In the rows, 128 means zero.
Each row is followed by its class. Each block has new classes.
[121 117 119  71 156  94 133 126 137 138 135 119 158 124 146 156 229 159
 230 124 124 118 132 119 129 149 129 150 112 132 125  99 125 144 105 118
 235 118 151 118 120]
nz
[123 158  97 106 117 104 127 125 142 137 137 117 156 124 123 152 175 116
 144 133 125 130 129 126 136 148 131 147 128 133 130 124 133 195 119 128
 161 134 123 120 121]
Rf
[138 127 122 113 115 109 128 113 154 138 147 123 188 126 127 183 163 130
 158 132  97 128 115 123 133 139 125 148 132 128 112 102 132 186 117 115
 162 126 138 124 103]
Gt
[131 115 102 118 118 115 135 127 118 154 124 121 161 119 128 121 139 130
 188 130 122 125 118 124 136 151 127 150 126 126 120 130 128 169 117 125
 199 115 120 115 114]
Gt
[123 140  72 101 115 115 117 132 169 136 132 115 131 127 118 153 213 130
  95 123  76 133 111 126 132  50 123 158  99 126 136 132 133 142 134 142
 215 159 127 114  85]
Rf
[139 133 109 108 121 114 132 121 135 132 138 119 142 128 133 145 158 134
 146 129 112 116 122 147 136 136 128 134 137 131 120 123 133 161 117 121
 166 123 130 120 127]
Rf
[138 119 116  95 122 107 138 132 151 140 139 116 146 129 121 174 196 130
 150 131  97 124 135 123 134 150 126 162 123 119 111 108 123 183  94 120
 157 124 119 117 117]
nz
[131 109  86  99 138 128 137 135 121 129 131 100 164 124 137  88 131 137
 113 131 133 133 100 116 152  89 135 164 107 110 163  99 123 124 139 120
 194 172 151 113  96]
Rf
[137 100 136  62 163 114 142 135 163 130 164 133 122 117 152 229 235 175
 143 117  95 122 119 112 112  73 135 163 115 145 105  95 131 106 122 111
 210 153 167 129 100]
nz
[137 144 126 110 134 130 126 127 136 132 140 116 143 125 124 152 159 128
 144 130 111 126 131 126 133 125 115 137 130 134 119 120 124 142 118 137
 134 136 119 124 106]
Rf
[113 108  87  58 133 114 144 127 171 142 152  89 139 123 142 173 211 162
 225 122 115 161 135 124 112  84 131 147 133 137  95 109 138 143 125 140
 252 117 150 140  89]
nz
[132 119  92 115 122  98 129 128 150 132 135 114 150 149 141 168 180 139
 149 137 114 129 124 132 132 146 136 149 131 131 119 120 140 173 113 125
 169 129 128 127 109]
nz
[131 127 114 113 127 119 131 132 123 134 126 129 166 126 132 118 143   4
 176 123 144 132 122 135 130 141 135 145 119 111 131 113 125 152 136 130
 175 118 139 115 132]
Gt
[137 111  96  78 151 114 138 133 153 136 149  84 144 137 118 179 237 146
 206 129 131 126 152 122 120 137 136 149 114 145 111 104 134 163  84 133
 241 115 142 124 101]
nz
[124 121  89 104 116  94 123 129 139 140 131 127 176 127 125 109 182 139
 232 129 120 128 106 126 139 115 138 147 147 128 137 125 115 146 120 126
 212 155 132 126 115]
Rf
[133 122 118 124 123 105 131 133 137 139 130 134 168 118 135  84 122 130
 188 123 133 127 116 117 130 147 130 136 117 125 131 119 121 167 132 124
 167 120 138 124 122]
Gt
[124 129 103 111 124 111 144 124 133 154 128 128 159 122 127 109 157 136
 185 129 125 126 115 131 140 146 133 143 125 119 141 119 120 162 125 131
 184 118 146 132 121]
Rf
[151 142  87 139  89 103 147 104 135 133 121 109 170 121 141 157  93 140
 235 131 110 116 136 138 139 248 135 104 114 120  92 105 158 250 145 128
 204  35 131 138 146]
Gt
[128 121 113 115 121 112 127 122 154 130 135 115 137 116 113 159 165 131
 172 121 111 126 125 129 116 148 122 155 130 129 114 122 134 182 107 125
 167 126 109 120 115]
Gt
[120 135 107 124 123 116 142 132 141 132 138 124 146 127 122 125 150 127
 161 124 119 128 117 129 138 131 123 136 122 120 119 119 123 153 131 126
 150 123 128 118 118]
Gt
[122 129 111 112 121 117 144 126 131 149 128 139 174 126 129  98 140 116
 191 133 132 141 110 135 140 132 133 133 133 119 129 113 128 150 134 163
 182 118 131 120 116]
Rf
[142 124 120 120 119 106 129 120 145 120 135 122 155 124 132 162 159 143
 176 137 105 122 126 129 130 162 130 147 130 132 110 109 140 190 113 123
 163 113 127 118 122]
Gt
[126 127 103 115  94 114 126 119 146 129 144  94 162 126 126 115 121 127
 165 124 126 134 109 132 141 146 131 140 125 119 129 120 127 168 131 133
 172 105 141 114 113]
Gt
[154 155  93 139  75 111 159  93 178 114 124 156 125 115 153 209  93 176
 126 114  39 135 135 126 128 205 130 115 121 110  60  99 149 252 156 119
 203  14 136 141 148]
Gt
[145 133 110 119 116 109 146 120 140 122 129 128 166 124 153 140 135 144
 177 124 109 138 128 116 134 164 122 138 127 119 118  99 140 192 134 122
 179  95 137 121 126]
Gt
[124 122 104 112 130 115 118 132 138 139 126 117 164 117 127 126 154 135
 168 119 106 128 118 128 101 121 130 147 127 118 138 114 131 161 125 110
 178 142 135 125 120]
Rf
[133 137 106 104 115 106 130 133 135 140 131 133 151 124 134 120 146 126
 190 124 120 130 111 119 143 134 127 139 124 119 120 117 115 165 127 113
 182 123 133 122 126]
Rf
[131 125 111 117 118 121 129 133 141 135 138 118 145 130 123 152 172 142
 146 134 104 130 129 123 115 100 127 146 139 128 118 125 142 180 113 130
 155 125 126 120 104]
Gt
[146 116 126 138 103 134 158 133 172 130 163  84 173 126 126 104  82 141
  76 118 100 130 124 129 117 113 124 146 115 102  91  97 130 170 144 136
 145 130 153 128  66]
Gt
[129 114 119 113 142 128 133 137 149 116 133 101 134 130 133 153 159 125
 103 118 110 122 142 130 138 142 108 145 126 126 123 104 143 173  88 129
 158 113 117 115 122]
nz
[135 127 118  99 143 121 134 123 161 134 141 113 138 131 123 205 211 144
 158 128 108 126 146 126 128 141 125 136 154 141 111 110 129 164 101 117
 161 124 139 113 124]
nz
[163 159 105 135 104 124 142 102 162 116 144 100 162 128 139 241  86 158
  84 132  88 141 146 128 154 242 116 138 107 125  90 100 156 252 139 117
 188  64 154 130 125]
Gt
[142 165 114 120 127 128 122 133 170  91 146  89 160 137 118 190 190 130
 142 120  83 123 140 129 130 149 120 160 119 137 108 128 128 181 103 117
 159 121 114 124 108]
Gt
[139 133 118 104  83 104 136 119 144 113 138 139 151 120 123 163 145 147
 186 129  91 137 133 126 135 184 119 135 124 118 101 108 132 212 127 125
 184  98 130 127 133]
Gt
[122 132 104 101 120 106 144 124 140 132 127 156 159 113 136  69 129 143
 196 121 125 121 106 117 135 124 129 137 129  97 128 102 127 162 136 125
 190 101 129 120 113]
nz
[141 135  98 118  93  99 135 122 140 135 129 126 175 120 130 146 128 146
 175 135 106 139 120 125 145 184 122 140 120 113 118 100 128 208 133 135
 195 100 136 117 121]
Gt
[122 143 107 114 104 124 138 130 117 136 130 111 211 130 136  43  54 119
 207 143 156 124  93 121 134 170 138 122 112 118 139 107 115 165 162 134
 194 126 150 124 129]
Gt
[131 137 108 102 122 113 133 123 138 131 129 122 168 122 132 119 138 122
 163 125 108 126 117 121 134 141 120 142 117 122 134 105 125 161 127 129
 180 128 111 122 115]
Rf
[130 134 118 109 121 120 133 129 122 134 125 141 139 116 168  86 124 122
 184 130 143 121 118 131 127 139 132 128 128 134 134 120 124 151 141 139
 162 113 132 123 141]
Gt
[131 129 110 109 121 108 141 127 131 135 123 139 168 128 127  96 142 134
 197 133 133 132 122 120 135 150 138 134 111 124 127 116 124 169 132 134
 190 118 138 119 128]
Gt
[134 115 111 104 123 107 132 130 142 131 138 115 151 113 127 129 168 133
 195 126 123 130 125 125 133 120 136 140 127 143 117 115 139 152 121 129
 191 125 146 136 115]
nz
[142 126 105  91 104  98 114 117 155 144 144 122 198 130 128 123 186 121
 142 131 124 147 110 128 146  94 131 156 124 129 157 111 109 118 139 124
 186 126 143 117  97]
Rf

Each row is followed by its class. Each block has new classes.
[116 143 149 129 117 139 137 144 139 132 125 128 131 177 125  95 112 145
 121 114 122 121 131 119 132  93 139 140 104 136 127 127 127 114  98 131
 137  92 134 131 123]
[77]
[120 143 114 119 128 139 135 130 140 113 149 135 133 115 133 156 145 131
 122 131 135 118 126 156 120 138 134 116 127 106 126 140 132 135 167 131
 126 149 131 116 124]
[82]
[116 147 126 127 139 127 128 135 141 114 136 133 119 142 126 137 135 129
 126 125 129 117 130 131 122 128 148 118 114 117 128 143 130 129 134 131
 123 114 130 116 119]
[77]
[140 126 133 132 140 101 104 122 133 143 110 118 117 130 122 127 123 124
 131 130 121 122 137 108 140 114 136 121 128 133 131 116 131 122 105 125
 135 111 124 123 124]
[77]
[110 150 132 125 144 124 138 127 146 108 127 133 107 177 132 104 120 137
 125 114 127 125 130  99 118 113 157 124 100 132 130 151 118 124 110 135
 124  74 129 127 119]
[77]
[124 131 131 132 146 106 113 125 131 125 118 125 104 148 121 117 121 121
 135 128 123 127 133  99 128 124 144 122 116 137 131 137 124 125 101 128
 122  91 124 126 121]
[77]
[122 115 130 130 132 133 142 117 112 118 126 131 116 140 135  99 111 120
 136 127 127 148 122 100 116 142 123 138 130 144 131 140 113 131 110 128
 112 107 128 149 137]
[81]
[122 121 129 130 139 122 134 118 120 116 123 130 110 146 131 104 114 121
 135 128 126 141 128  95 117 138 133 133 124 141 128 143 116 130 109 129
 113  98 125 141 132]
[81]
[117 134 138 126 134 129 138 129 130 120 123 131 116 168 129  95 112 131
 130 119 125 133 129 101 122 116 141 134 111 141 129 141 119 122 100 130
 122  86 129 137 128]
[77]
[127 143 136 134 134 116 110 141 142 135 124 125 124 136 117 140 131 132
 129 128 125 109 133 134 137 110 140 120 116 123 127 124 136 122 116 125
 133 118 127 113 116]
[77]
[116 137 127 130 133 132 129 137 125 119 139 134 121 127 123 138 130 119
 135 135 130 124 128 137 119 140 132 124 122 123 124 143 129 134 133 126
 112 128 131 123 126]
[77]
[123 120 131 123 130 131 151 112 123 119 119 129 116 165 140  80 108 128
 129 115 125 148 124  86 119 125 133 142 123 149 133 139 110 126 107 133
 123  90 127 151 136]
[82]
[130 113 138 130 128 123 137 117 119 130 112 125 121 153 132  86 105 128
 133 122 123 145 128  90 128 120 127 143 127 151 132 124 115 122  94 127
 128  96 126 147 135]
[81]
[114 117 132 133 130 140 142 126 109 114 133 135 115 138 130 105 113 117
 141 133 128 149 123 110 113 148 120 145 126 140 125 146 116 137 112 127
 104 111 129 147 137]
[81]
[108 159 134 128 137 135 130 143 147 117 139 135 119 165 122 128 129 133
 124 121 129 108 130 133 123 114 154 121  98 119 125 148 130 124 121 129
 124 100 133 114 114]
[77]
